Each row is shifted at random along 6 fixed directions that mean nothing.
Known rows, with every way that one mark hangs from another:
J_111{J_277{J_46{J_836{J_239{J_148{J_707} J_428}}}}}: [-1.6,15.3,22.6,-31.0,-12.9,-13.7,12.2,47.2,0.3,13.3,23.5,16.4,-13.6,10.7,3.7,27.1,-4.7,-0.3,41.5,-13.0,16.3,-7.9,-6.9,-13.6,-10.5,-17.3,3.2,-12.4,-3.2,2.6,23.2,15.1,-9.0,16.8,-3.3,-10.8,13.8,-12.9,10.1,13.3,-80.6]
J_324{J_277{J_46{J_595}} J_751{J_239{J_111{J_428} J_148}}}: [-4.2,28.0,15.2,-34.6,13.1,18.5,9.8,48.7,2.4,6.3,33.2,33.6,-18.7,11.9,-6.3,21.9,-9.8,1.2,32.6,-24.2,55.0,-24.3,32.8,3.7,-29.3,8.1,-16.3,-5.3,-21.0,0.0,-8.0,7.4,-5.5,28.2,-16.8,14.1,-3.9,-46.2,13.1,20.9,-80.9]
J_111{J_277{J_46{J_239 J_836}} J_428}: [17.9,-34.2,56.8,-21.1,-21.6,16.2,54.6,-20.5,-23.2,22.7,17.0,31.4,-25.7,-51.1,-40.5,61.9,0.6,2.2,-8.8,13.2,-9.5,49.8,47.2,26.0,-24.5,-1.5,19.5,2.9,-16.3,-16.9,50.5,56.8,-30.9,-24.1,15.0,-35.6,8.8,-30.1,-28.2,-5.2,0.6]
J_239{J_111{J_277{J_46}} J_428 J_892}: [-9.5,27.9,9.3,-30.4,18.1,3.3,9.1,52.5,9.9,4.3,41.4,36.5,-6.9,7.4,-5.0,-16.6,-13.6,-11.8,34.5,-20.2,29.3,-29.9,-2.9,-12.6,-14.8,-23.7,-10.8,-2.9,-8.8,-18.9,5.7,-2.7,4.7,31.2,4.4,14.4,0.2,-22.5,29.9,47.7,-77.2]
J_239{J_111 J_892{J_836}}: [-0.4,11.6,-5.5,-11.6,-24.0,-2.0,5.5,9.7,-4.7,4.5,1.0,23.7,-7.5,7.0,9.5,24.3,3.9,9.7,10.1,-20.6,5.4,-4.3,19.7,-34.0,7.7,-6.9,-15.9,-4.5,27.7,23.5,-0.5,-16.2,-15.2,-5.6,-8.8,0.4,5.3,-19.9,5.1,8.1,-16.0]
J_751{J_239{J_111 J_148{J_707} J_428 J_892}}: [18.6,21.6,9.4,-38.4,-33.4,10.1,28.3,34.0,13.7,17.8,32.4,35.0,-9.8,2.4,-13.9,24.5,1.9,17.6,28.3,-17.5,33.1,-2.0,12.5,-24.2,5.4,-9.2,-6.8,-4.2,-7.0,2.1,4.6,1.9,-12.1,7.3,-13.6,3.1,7.4,-36.8,-6.9,18.9,-66.0]
J_836{J_239{J_148{J_111 J_324{J_595}} J_428 J_892}}: [18.0,13.5,14.8,-41.4,-34.1,7.2,45.8,42.6,2.4,0.7,18.0,47.5,2.8,4.2,-35.0,36.0,6.9,42.9,24.6,-32.7,38.8,4.5,33.0,-7.3,15.2,10.6,9.2,-7.5,-32.7,-17.8,23.8,7.6,-8.0,-10.6,1.1,-1.7,-26.2,-49.6,-23.6,12.8,-82.3]
J_707{J_324{J_277{J_46} J_751{J_239{J_428 J_892}}}}: [15.0,-33.7,29.4,2.6,-31.5,3.0,28.0,-49.3,-9.5,20.0,-28.3,26.4,-33.5,-28.0,-36.6,4.5,7.7,-4.8,-30.7,-17.1,-2.5,18.8,64.2,6.7,-32.8,26.0,-26.1,26.2,3.6,32.7,-15.4,36.2,-16.2,22.7,-26.9,-15.3,19.2,-8.0,-24.3,-9.5,58.4]
J_111{J_277{J_46{J_595 J_836{J_239}}} J_428}: [-11.9,10.3,8.7,15.6,14.1,-22.1,-19.5,3.5,-1.7,25.4,12.3,-14.9,-21.1,6.6,7.4,-3.9,-8.0,-33.9,-1.1,15.1,12.2,-5.9,-14.2,-19.1,-5.2,-8.9,-34.6,-13.5,24.1,12.8,20.9,6.6,-4.6,24.6,-18.9,-16.3,10.4,21.3,38.4,17.5,-8.7]
J_277{J_46{J_239 J_595{J_111}}}: [-18.5,4.7,15.9,1.3,31.2,-13.5,-5.0,6.7,10.8,12.8,26.7,-28.6,-9.0,-1.0,16.3,-16.8,0.3,-24.8,-8.4,9.0,15.7,-10.9,-4.7,9.5,-7.6,7.9,11.0,12.5,13.2,6.4,20.0,12.3,4.2,15.3,-6.8,-17.6,1.9,15.1,24.8,4.9,-1.5]
J_46{J_277 J_836{J_239{J_428}}}: [-3.1,-32.6,28.9,6.6,-23.2,-13.9,-2.0,-11.8,-2.0,15.4,6.2,-9.4,-16.1,-19.5,8.0,2.8,17.6,-15.2,-7.9,0.0,-19.3,14.3,-1.0,-19.4,-5.8,1.4,-0.8,-2.7,27.2,20.4,18.7,24.4,-0.7,-10.1,-4.4,-34.1,27.6,24.4,-10.6,-12.7,7.7]
J_751{J_277{J_46{J_239{J_111 J_148{J_892} J_428} J_836}}}: [-18.1,18.5,0.7,-15.2,-12.7,-11.4,8.0,15.4,9.3,21.7,16.2,24.1,-14.9,27.3,23.9,17.0,2.1,-9.9,-1.3,-26.3,43.0,-20.5,25.3,-54.3,2.5,14.7,-36.4,15.0,40.4,35.1,-5.8,-12.2,-11.9,28.9,-13.9,4.6,4.6,-3.3,39.5,31.0,-28.8]
J_892{J_836{J_239{J_111 J_428}}}: [-26.9,-27.7,28.8,-10.9,-7.7,-48.1,-29.7,-12.2,-41.1,-23.2,-14.6,-7.8,-21.5,13.5,34.1,-45.1,28.9,-17.6,-0.3,-30.2,-42.5,-29.9,-26.6,-15.6,-53.4,-40.2,15.6,34.6,58.8,39.9,18.5,0.4,30.9,13.5,2.5,-30.2,25.0,27.3,-8.9,12.1,13.7]
J_707{J_277 J_324{J_595 J_751{J_239}}}: [-14.5,-14.6,5.6,6.2,22.6,5.5,-3.6,-11.3,10.1,-12.6,-21.1,2.6,-11.9,2.8,-5.6,-15.6,-5.1,-8.6,-15.9,-17.6,15.3,-12.8,34.7,27.8,-43.2,35.8,-3.6,28.8,-18.8,22.7,-33.5,6.1,12.3,26.1,-3.7,11.0,-11.7,0.2,1.8,4.6,15.1]
J_277{J_46{J_595{J_111 J_324} J_836}}: [-19.4,2.2,31.8,-5.6,58.1,8.1,-0.1,55.2,41.5,10.7,53.7,-52.5,13.7,-16.5,30.0,-41.5,1.6,-38.8,21.3,32.2,15.2,-23.1,-27.3,33.4,10.3,5.4,13.2,16.3,-6.4,-13.2,24.8,37.8,22.4,18.6,-3.4,-11.7,8.2,36.3,31.6,7.8,-33.2]
J_836{J_239{J_148 J_428 J_892}}: [-16.2,-9.9,5.2,-7.8,-18.0,-16.3,28.3,-8.7,-7.9,-9.0,-6.4,35.6,5.7,15.1,-2.4,-17.6,16.8,9.3,1.4,-50.6,26.1,-15.2,4.1,-46.4,-5.3,16.3,-26.9,13.3,44.3,0.0,13.1,-10.1,5.6,2.4,10.0,7.3,-5.7,-14.5,13.3,38.8,-24.3]
J_148{J_111 J_239{J_428} J_324 J_707{J_277{J_46}} J_892}: [6.9,6.0,16.5,-20.5,-51.7,-27.2,16.9,-12.4,-33.0,1.8,-24.9,36.1,-20.4,32.3,-18.8,41.9,9.5,33.0,-20.3,-7.8,0.6,24.6,30.7,10.0,-2.2,-7.0,29.4,54.3,-34.1,33.3,7.1,9.4,-19.8,19.0,-1.8,-0.8,-26.9,1.5,-25.4,-7.4,5.9]
J_148{J_324{J_595 J_751{J_277}} J_892{J_836}}: [-21.8,5.5,-4.2,2.4,18.6,-3.3,12.0,20.3,23.3,-3.4,-17.8,2.3,23.0,27.9,-3.5,-41.2,3.4,-6.7,15.7,-6.3,39.6,-33.5,4.8,14.3,18.8,27.1,-23.4,52.6,-9.5,13.6,-15.9,-2.5,13.0,15.4,17.9,41.0,-37.6,25.1,36.4,14.4,2.5]
J_111{J_277{J_46{J_239{J_148}}} J_428}: [14.5,-14.7,44.1,-19.8,-7.5,-3.4,4.0,1.5,-14.7,32.7,23.7,-6.5,-40.3,-27.2,-20.5,12.6,-2.8,-22.5,7.4,24.1,-22.1,27.1,1.1,13.8,-17.4,-28.2,15.6,-3.4,4.4,0.6,41.1,48.9,-20.4,9.0,-14.3,-43.9,34.9,4.2,-10.1,1.8,-2.4]
J_277{J_46{J_595{J_324} J_836}}: [-25.5,-1.8,2.1,25.6,21.7,-16.5,13.1,3.0,15.4,-13.1,-7.5,-0.4,29.8,19.6,27.4,-8.7,15.6,-7.9,-0.6,-29.6,39.1,-28.1,9.7,-21.8,2.8,42.3,-39.6,21.4,33.9,1.4,5.1,-0.3,6.7,17.9,12.3,18.5,-20.8,8.5,41.2,22.5,-12.1]
J_595{J_111{J_277{J_46{J_239}}}}: [-25.9,1.7,6.0,4.6,12.9,-8.8,-1.3,4.6,6.1,23.5,14.1,1.2,-10.5,0.7,-6.4,-1.1,-8.8,-22.1,-5.1,-7.5,12.9,-2.6,3.0,-5.4,5.7,10.8,-5.7,-5.6,5.2,7.7,7.3,-3.8,-17.2,13.7,0.5,-1.4,0.1,1.3,33.1,12.7,-4.2]
J_148{J_111{J_277{J_46}} J_239 J_707{J_324}}: [-4.6,-2.3,15.7,-1.7,-24.3,-28.8,-2.5,-6.3,-32.1,-8.6,-26.8,13.6,-19.0,27.6,-12.1,32.8,3.2,13.2,-9.1,-20.1,-9.6,5.1,27.2,17.3,-23.4,-9.3,25.3,29.0,-19.8,28.9,9.7,8.1,-14.9,32.5,0.7,-9.1,-16.9,3.9,-14.0,-2.6,3.1]
J_836{J_239{J_111 J_148{J_707} J_428}}: [-8.5,14.1,9.2,-20.4,-10.2,-14.0,3.1,29.3,0.0,20.1,25.7,-0.2,-10.9,16.1,-14.6,-20.9,-1.8,-5.7,11.1,-5.8,21.0,-17.3,-31.0,-22.3,5.2,-16.9,4.7,-8.9,-11.9,-5.0,12.2,-7.9,6.8,14.6,-4.9,-5.5,11.4,1.2,12.5,24.2,-51.2]
J_324{J_46 J_595{J_111}}: [-13.6,9.9,-7.7,13.9,21.4,-30.0,-24.3,-21.5,-6.4,18.2,-16.6,-25.4,-23.1,12.1,-8.1,-12.1,-2.3,-32.4,-32.3,-7.9,-7.3,-4.8,4.7,9.6,-2.6,9.1,-17.1,-1.2,-0.6,23.1,-9.0,-13.4,-2.0,20.2,-29.0,-5.8,8.0,9.6,22.7,-5.0,32.6]
J_277{J_46{J_239{J_111{J_428} J_148{J_324} J_892}}}: [-17.8,12.1,-13.7,21.3,-35.7,-34.1,11.8,-28.0,-1.1,26.9,-17.3,31.4,-1.1,33.5,-11.0,0.0,12.9,0.7,-23.0,-46.1,40.4,-10.6,23.9,-76.8,22.9,37.1,-65.5,10.3,51.7,24.7,7.9,-26.9,-29.6,28.4,-11.9,5.5,-6.5,-5.4,45.0,45.9,4.2]
J_324{J_46{J_836} J_277 J_595{J_111{J_428}}}: [-28.7,-7.9,-5.6,15.8,13.8,-33.3,-29.5,-17.6,-7.6,9.1,-21.8,-4.6,-15.0,16.9,17.9,6.4,15.5,-35.0,-18.0,-34.4,-10.4,-5.9,18.1,-8.1,-5.2,33.2,-50.7,12.0,23.7,44.9,-9.6,-7.9,-6.5,16.1,-20.4,-0.7,16.1,13.8,26.6,0.2,26.0]
J_892{J_836{J_239{J_148 J_428}}}: [-19.2,2.0,17.3,-28.3,3.1,8.0,27.2,23.3,-4.8,8.1,20.1,10.4,-4.2,-2.5,-10.0,-31.8,-4.2,-4.2,17.8,-4.5,22.7,-13.7,-20.4,-17.6,2.6,-12.5,13.2,2.2,-0.8,-15.3,18.4,4.7,9.0,-3.7,10.2,-0.5,5.6,-3.6,15.1,23.1,-36.4]
J_892{J_836{J_239{J_111 J_148 J_428}}}: [-19.1,18.9,-0.5,-17.3,-8.4,-8.4,-10.2,26.3,-5.6,24.5,18.6,0.4,-20.9,15.0,1.3,-27.2,-6.9,-15.1,11.0,-7.8,15.9,-22.1,-26.2,-48.1,11.4,-22.5,-9.2,-20.6,16.1,14.9,1.7,-19.6,2.0,13.7,-19.1,-8.3,22.1,4.0,26.4,22.8,-33.7]
J_277{J_46{J_239{J_892} J_595 J_836}}: [27.2,9.7,34.5,-11.0,8.8,2.1,28.7,-8.5,10.0,45.0,41.8,-34.3,-42.1,-30.5,-8.3,30.3,-12.4,-23.7,-21.2,54.9,9.6,34.0,28.2,21.0,-13.0,-11.0,14.9,-1.3,-1.7,4.7,34.9,47.2,-16.1,-0.2,-34.1,-47.6,27.0,-0.3,2.6,-12.5,3.9]
J_595{J_111{J_277 J_428} J_324{J_46{J_239 J_836}}}: [-35.3,-23.7,32.5,16.4,30.0,-35.7,-14.8,-25.2,-11.0,27.4,9.6,-29.4,-26.2,-3.6,-1.8,-10.7,13.2,-55.1,-25.5,-6.3,-22.8,10.6,-9.4,15.6,-17.4,6.7,-3.2,9.7,16.2,25.2,19.8,15.3,-7.8,3.7,-4.8,-17.4,27.6,19.4,34.1,7.4,11.7]
J_836{J_239{J_428 J_892}}: [-27.2,-11.0,1.8,-10.4,0.0,-19.6,1.9,17.8,6.3,-30.9,2.0,31.9,19.5,17.7,31.9,-40.4,20.4,5.1,27.8,-49.4,12.0,-34.4,-15.5,-31.8,-17.7,7.5,-15.9,26.3,49.0,6.9,8.7,-10.9,24.5,9.9,19.0,9.6,-10.6,4.3,12.3,38.0,-37.8]
J_111{J_277{J_46{J_595 J_836{J_239{J_148}}}} J_428}: [-9.0,18.8,24.2,-16.9,20.2,-17.0,-7.3,36.4,-7.9,5.9,29.8,-4.9,-21.5,13.5,19.2,16.1,-4.5,-19.3,27.5,-3.5,19.4,-15.0,-8.4,-9.0,-26.6,-19.4,-8.3,-11.2,21.8,2.4,32.1,16.4,1.4,20.6,-11.0,-17.3,11.6,-6.4,27.0,23.9,-70.2]
J_751{J_239{J_148{J_707 J_892{J_836}} J_428} J_277}: [6.1,-11.3,0.3,-13.6,-62.9,-14.3,-11.2,11.6,10.0,-0.3,-26.7,25.4,5.1,20.8,42.8,17.5,33.0,17.8,39.6,-29.0,-1.8,-11.2,3.7,-50.2,22.8,2.9,-35.0,40.3,67.6,70.5,-8.1,3.4,-13.9,11.5,-10.7,6.1,6.2,22.6,-10.8,-10.6,13.8]
J_277{J_46{J_239{J_148{J_324{J_595 J_751} J_707}}}}: [-34.6,25.3,-29.1,30.3,9.2,-54.4,-19.8,13.1,30.6,10.5,-30.5,-11.9,18.8,67.6,14.5,-45.1,5.7,-16.1,17.0,-39.5,51.0,-46.2,-10.9,-35.0,18.9,51.6,-56.4,28.3,22.6,32.4,-14.0,-23.3,-2.1,57.1,-9.4,24.7,-18.1,35.9,69.0,30.1,-14.4]
J_239{J_148{J_324{J_46}} J_892{J_836}}: [-9.7,31.6,-12.6,-3.1,-8.3,-17.9,3.3,22.9,15.3,13.1,-6.3,-3.8,1.7,35.7,14.8,-10.6,2.9,-2.2,21.9,-19.6,22.9,-20.7,1.9,-34.9,24.0,10.2,-21.1,15.5,23.2,28.1,-2.1,-13.2,-12.4,23.6,-18.6,14.4,0.6,6.5,37.1,17.3,-29.0]
J_836{J_239{J_111{J_277} J_428 J_892}}: [-2.4,-31.1,37.4,-9.4,-22.5,-25.9,20.4,-25.7,-37.4,-2.0,-1.7,29.5,-24.0,-6.0,-29.3,-3.8,18.2,-4.3,-18.6,-34.3,-13.6,1.6,10.3,-10.0,-39.5,-21.1,-1.3,13.8,25.0,3.8,26.2,8.5,6.3,-2.1,12.3,-15.8,6.1,-17.1,-14.4,27.4,-5.2]
J_239{J_148{J_111 J_707} J_892}: [6.2,-8.9,-1.8,15.0,-50.4,-54.5,-3.4,-51.8,-34.1,5.5,-44.5,-6.6,-20.7,34.6,-0.4,24.5,30.6,8.9,-32.2,-29.9,-18.2,13.3,18.1,-31.5,-1.3,-0.3,-27.2,28.1,50.4,46.1,15.3,-6.6,-18.0,10.7,-19.5,-14.7,12.6,11.2,-4.3,-0.7,49.5]
J_595{J_111{J_277{J_46{J_239}} J_428} J_324{J_751}}: [-27.6,-46.0,39.8,5.3,7.6,-2.0,10.7,6.7,7.3,8.4,5.1,21.9,9.7,-25.4,-15.8,-15.0,18.3,-18.5,18.8,-28.2,-3.9,2.6,6.7,14.4,1.1,32.2,-10.8,13.4,10.5,0.1,25.2,33.8,-12.4,0.8,21.5,-4.3,-2.0,5.9,9.2,12.4,-3.8]
J_148{J_111{J_428} J_239 J_707{J_277} J_892{J_836}}: [5.0,11.4,-2.4,-34.1,-58.7,-8.4,-18.3,19.4,-29.2,-4.2,-15.1,44.9,-24.3,27.7,23.6,82.5,7.9,37.8,23.9,-5.6,-20.7,34.5,21.4,-9.4,15.7,-21.0,23.5,21.1,-3.8,60.9,2.9,-3.4,-35.8,-12.6,-11.3,-6.3,-7.8,-6.3,-32.0,-25.4,-16.7]

Rows:
[1.5,-50.5,34.0,-1.8,-6.9,-10.5,-14.5,-9.9,-9.2,-28.1,-39.4,6.9,-13.7,-16.0,11.4,32.1,26.4,5.9,-4.1,-48.3,-43.1,6.2,58.0,37.9,-46.2,42.3,17.7,32.4,4.4,49.2,-6.0,35.0,0.8,9.6,-5.5,-24.0,2.3,-0.6,-49.6,-29.6,24.7] : J_707{J_277 J_324{J_46 J_595{J_111} J_751}}
[-7.9,-22.1,14.0,11.4,-12.2,-27.8,-13.0,-28.8,-14.5,4.0,-28.7,-3.9,-34.7,16.1,1.7,25.3,12.9,-8.9,-40.5,-42.4,-7.7,1.5,49.2,-16.2,-36.0,38.8,-4.9,19.9,21.6,52.2,-9.1,3.5,-11.7,27.9,-19.8,-24.8,11.9,0.1,-6.3,4.6,23.7] : J_707{J_277 J_324{J_46{J_239{J_111 J_148}} J_595}}
[-10.4,17.6,-12.7,6.0,-33.7,-21.3,-3.0,35.0,8.1,10.0,-13.1,27.6,21.1,45.5,-13.0,16.0,13.2,17.3,35.7,-38.9,26.9,-11.9,-4.3,-33.9,44.8,25.1,-33.3,10.7,-13.6,12.0,12.8,-12.5,-24.9,28.0,8.4,29.8,-26.7,6.6,26.1,24.8,-45.8] : J_239{J_148{J_111{J_277 J_428} J_324{J_46} J_707}}
[-26.0,-12.2,21.1,14.0,26.3,-39.1,-17.1,-25.5,-16.8,-8.9,-4.8,-24.1,-6.2,6.5,36.4,-18.8,23.3,-33.5,-18.8,-14.1,-9.9,-16.9,-3.7,-3.7,-29.4,3.5,-23.6,35.9,53.9,21.4,29.3,14.8,15.2,20.9,-2.9,-19.2,11.6,29.2,26.5,15.5,29.0] : J_277{J_46{J_595{J_111{J_428}} J_836}}
[-21.0,-2.9,24.7,-32.9,6.3,-7.8,12.4,32.6,-13.3,-16.1,26.3,18.1,-2.8,12.0,2.5,-29.8,8.7,1.0,17.4,-34.4,17.1,-32.3,-16.5,-13.5,-30.2,-15.2,18.4,10.0,7.8,-14.2,18.6,-1.6,26.5,10.9,15.1,-3.5,0.5,-14.0,2.5,38.9,-65.8] : J_836{J_239{J_111 J_148 J_428}}
[17.4,-29.3,26.5,-29.1,-67.6,14.0,27.9,10.4,-8.7,-6.6,-12.3,47.6,-7.8,-12.9,-2.0,56.0,20.2,44.4,16.3,-19.7,-17.8,34.0,46.1,-8.4,8.9,9.3,32.5,36.6,-13.0,41.4,14.5,31.6,-25.1,-9.5,7.8,-18.6,-7.1,-3.6,-58.3,-18.7,0.5] : J_148{J_111 J_239{J_428 J_892{J_836}} J_707{J_277 J_324}}
[-14.8,8.2,-7.9,2.1,-22.6,4.6,27.4,18.1,12.3,31.5,17.7,42.8,1.2,14.0,-36.7,-14.9,-6.1,-3.8,4.6,-35.7,53.1,-13.9,-1.5,-71.3,39.0,19.2,-56.3,-24.8,15.6,-9.7,3.2,-25.0,-14.2,13.0,0.6,21.9,-8.1,-16.3,42.0,56.5,-43.6] : J_836{J_239{J_111{J_277} J_148 J_428 J_892}}
[-17.0,36.6,-11.5,-3.4,6.9,-26.2,1.4,0.8,5.5,21.8,15.1,8.6,-20.3,39.0,10.4,-3.7,1.2,-11.6,-13.8,-29.1,60.2,-28.4,19.7,-49.8,-7.1,10.7,-37.3,8.0,32.4,22.4,-2.3,-24.0,-7.7,39.0,-18.2,10.6,-6.0,-12.7,50.4,33.9,-25.9] : J_751{J_277{J_46{J_239{J_148{J_111} J_428 J_892} J_595}}}
[-27.5,-9.5,38.4,-4.6,56.1,-23.1,3.1,-12.9,-12.0,17.8,38.5,-36.7,-25.6,-2.2,-16.3,-28.1,9.3,-44.6,-34.3,1.5,10.8,-1.9,-15.6,41.9,-31.5,-0.8,29.9,12.0,-25.7,-5.8,5.5,16.4,17.1,-10.2,6.8,-5.9,21.1,-5.1,20.8,-0.4,-19.7] : J_46{J_239{J_428} J_595{J_111 J_324{J_277}}}
[-15.9,0.9,7.8,-11.1,-21.1,-26.2,1.2,17.5,-3.2,9.7,6.8,-8.5,-5.7,24.4,12.5,-8.3,13.4,-1.4,10.0,-10.6,8.9,-8.9,-18.7,-27.4,7.7,-3.1,-4.4,12.8,11.7,18.8,22.7,1.9,6.1,15.0,-6.3,-12.5,9.7,23.8,12.3,14.2,-23.4] : J_46{J_836{J_239{J_148{J_111 J_707} J_428}}}
[-35.6,-8.0,24.1,21.0,55.4,-9.7,14.2,-6.3,7.2,7.3,19.2,-28.0,5.9,3.7,-24.3,-29.3,7.4,-32.7,-24.4,-13.3,37.8,-14.5,-3.7,31.2,-5.4,31.2,5.9,6.5,-24.0,-23.1,-0.2,5.0,11.5,-9.7,21.9,22.9,-10.6,-2.7,42.1,7.3,-24.6] : J_46{J_277 J_595{J_111 J_324{J_751}}}
[-22.7,0.0,18.6,-29.8,-19.6,-5.5,32.1,6.4,-12.8,4.6,3.5,43.8,-9.0,16.5,7.3,6.0,10.5,5.3,2.5,-37.5,36.5,-21.6,28.2,-39.6,-8.7,4.7,-10.5,39.1,37.5,21.4,8.8,-3.2,-9.5,13.1,13.8,9.4,-8.2,-14.8,21.4,31.5,-15.8] : J_751{J_277{J_46{J_239{J_111 J_148{J_892{J_836}} J_428}}}}
[-32.5,-31.1,21.4,-1.2,6.3,-36.5,-3.7,-20.2,-21.6,-21.6,-24.1,25.4,-9.7,18.3,18.5,-25.8,23.2,-12.7,3.0,-57.0,-3.0,-23.3,21.0,-0.9,-58.8,22.4,-12.3,45.6,34.0,31.1,-4.7,12.7,11.7,25.6,12.7,-0.1,7.3,5.1,6.7,12.9,8.4] : J_324{J_277{J_46{J_239{J_428}}} J_751}
[-23.3,9.2,0.0,-8.7,-20.4,-22.0,18.0,16.6,8.5,12.1,6.0,16.6,4.5,28.9,18.1,6.5,10.6,3.7,14.0,-28.5,35.5,-11.6,8.6,-44.3,13.1,24.7,-21.4,22.7,18.6,17.0,20.8,1.1,-11.8,27.1,1.5,-0.8,-1.4,11.8,32.8,26.2,-24.9] : J_277{J_46{J_239{J_148{J_111 J_707} J_428} J_836}}
[-21.0,-18.0,33.0,8.9,27.6,-30.2,-11.3,4.2,7.1,-17.9,7.3,-11.1,-12.5,14.0,39.2,6.7,22.7,-22.6,11.6,-45.3,9.4,-18.1,29.4,2.1,-56.6,36.7,11.6,26.9,23.5,36.1,4.1,30.9,14.7,17.1,3.9,-15.7,13.2,11.1,13.8,-1.5,-44.2] : J_707{J_324{J_46{J_239{J_428} J_277 J_595 J_836} J_751}}
[6.2,13.2,10.1,-7.9,-11.7,-24.1,-9.1,20.7,0.5,20.9,6.1,-24.8,-19.3,25.6,-12.9,-13.2,1.0,-8.1,-8.2,14.1,8.6,-6.2,-10.9,0.0,18.6,-10.4,-1.3,11.1,-0.7,19.1,10.9,4.3,5.6,17.4,-29.4,-18.1,0.7,22.2,7.1,9.8,-14.6] : J_836{J_239{J_111 J_148{J_324{J_595} J_892}}}
[-14.9,-12.2,-7.4,8.3,-13.7,-6.7,-16.3,26.0,26.0,18.3,-6.4,34.8,-0.2,8.9,3.3,-16.1,6.2,-12.9,23.6,-41.9,24.8,-21.7,25.2,-38.8,14.5,49.2,-61.9,-0.8,14.6,34.7,-20.2,2.0,-10.2,36.6,-17.5,1.6,3.4,12.7,18.2,13.1,-2.3] : J_324{J_277{J_46{J_239{J_111 J_428}}} J_595 J_751}
[19.7,-6.2,23.2,-25.5,-41.9,21.5,49.2,-11.4,-17.1,12.0,4.3,34.0,-17.6,-8.2,-34.1,46.7,2.8,25.3,-18.5,-4.7,22.6,24.2,45.6,-3.2,4.5,3.5,3.2,15.2,-2.2,2.1,10.2,13.8,-19.1,-11.8,-8.8,-2.1,-10.8,-35.4,-22.4,6.5,-0.2] : J_751{J_239{J_111 J_148{J_892}}}
[-29.0,-18.4,9.9,20.3,13.0,-39.9,-49.9,-1.2,-7.4,0.9,-14.2,-9.4,-4.3,13.0,19.3,-18.8,24.0,-35.5,8.0,-36.2,-35.7,-13.1,-23.8,-5.6,-2.3,2.7,-25.5,3.3,36.9,35.7,1.6,-3.6,-3.2,18.2,-7.6,-0.6,17.8,23.0,21.0,5.9,3.6] : J_595{J_111{J_277 J_428} J_324{J_46}}
[10.0,0.5,31.1,-16.2,-27.8,6.2,45.9,-11.9,-15.4,49.6,15.7,18.3,-32.4,-19.8,-65.1,32.9,-6.7,0.0,-13.9,22.8,6.4,45.0,32.7,15.8,18.1,-7.6,19.7,7.5,-44.7,-1.9,38.9,26.9,-41.4,-14.5,-1.7,-13.0,-3.8,-18.3,0.2,1.0,1.5] : J_148{J_111{J_277 J_428} J_324{J_46{J_239{J_892{J_836}}}}}
[-12.1,3.7,-12.4,19.6,-10.1,-5.5,-2.4,-13.4,25.9,34.5,-9.5,-10.5,-14.3,18.6,-4.7,10.4,-12.0,-10.3,-28.9,17.7,17.9,19.7,13.0,-9.4,29.4,43.5,-4.2,26.3,-16.8,39.6,-19.5,-1.5,-26.7,19.3,-14.4,6.9,-3.4,35.5,27.3,-0.8,31.9] : J_148{J_707{J_277 J_324{J_46{J_239}}} J_892}
[4.9,-5.1,15.3,11.4,-3.5,-34.0,-9.5,-20.5,-17.7,-13.8,-18.7,-13.1,-11.2,11.2,38.0,28.9,19.0,-4.9,-9.4,-15.5,-9.5,-5.5,25.0,-9.2,-34.7,2.7,-16.0,19.9,50.4,32.6,16.4,16.5,2.3,16.5,-14.4,-24.0,8.1,7.5,-1.1,-8.5,15.8] : J_277{J_46{J_595 J_836}}
[-21.1,22.5,-20.7,-9.6,-0.1,-11.4,-34.8,39.2,4.1,-8.6,8.2,9.5,5.4,35.6,34.3,-11.3,7.0,0.7,34.4,-26.1,10.8,-25.1,-20.1,-37.6,15.4,-3.1,-24.4,-2.0,24.4,15.7,2.1,-19.9,2.0,23.8,-9.6,8.7,2.2,11.0,25.7,26.4,-40.0] : J_239{J_148{J_111{J_428}}}
[-9.5,-8.7,12.7,38.3,23.3,-14.0,-3.5,-28.2,8.7,16.7,-4.8,-40.8,-10.9,2.9,-11.6,-22.2,3.1,-31.8,-40.4,6.5,14.6,-3.5,9.3,3.2,-3.5,29.6,-4.9,17.0,-3.3,6.8,0.7,15.9,1.5,21.5,-5.5,-5.0,2.8,34.1,26.6,0.4,32.4] : J_707{J_324{J_46{J_277 J_595}}}
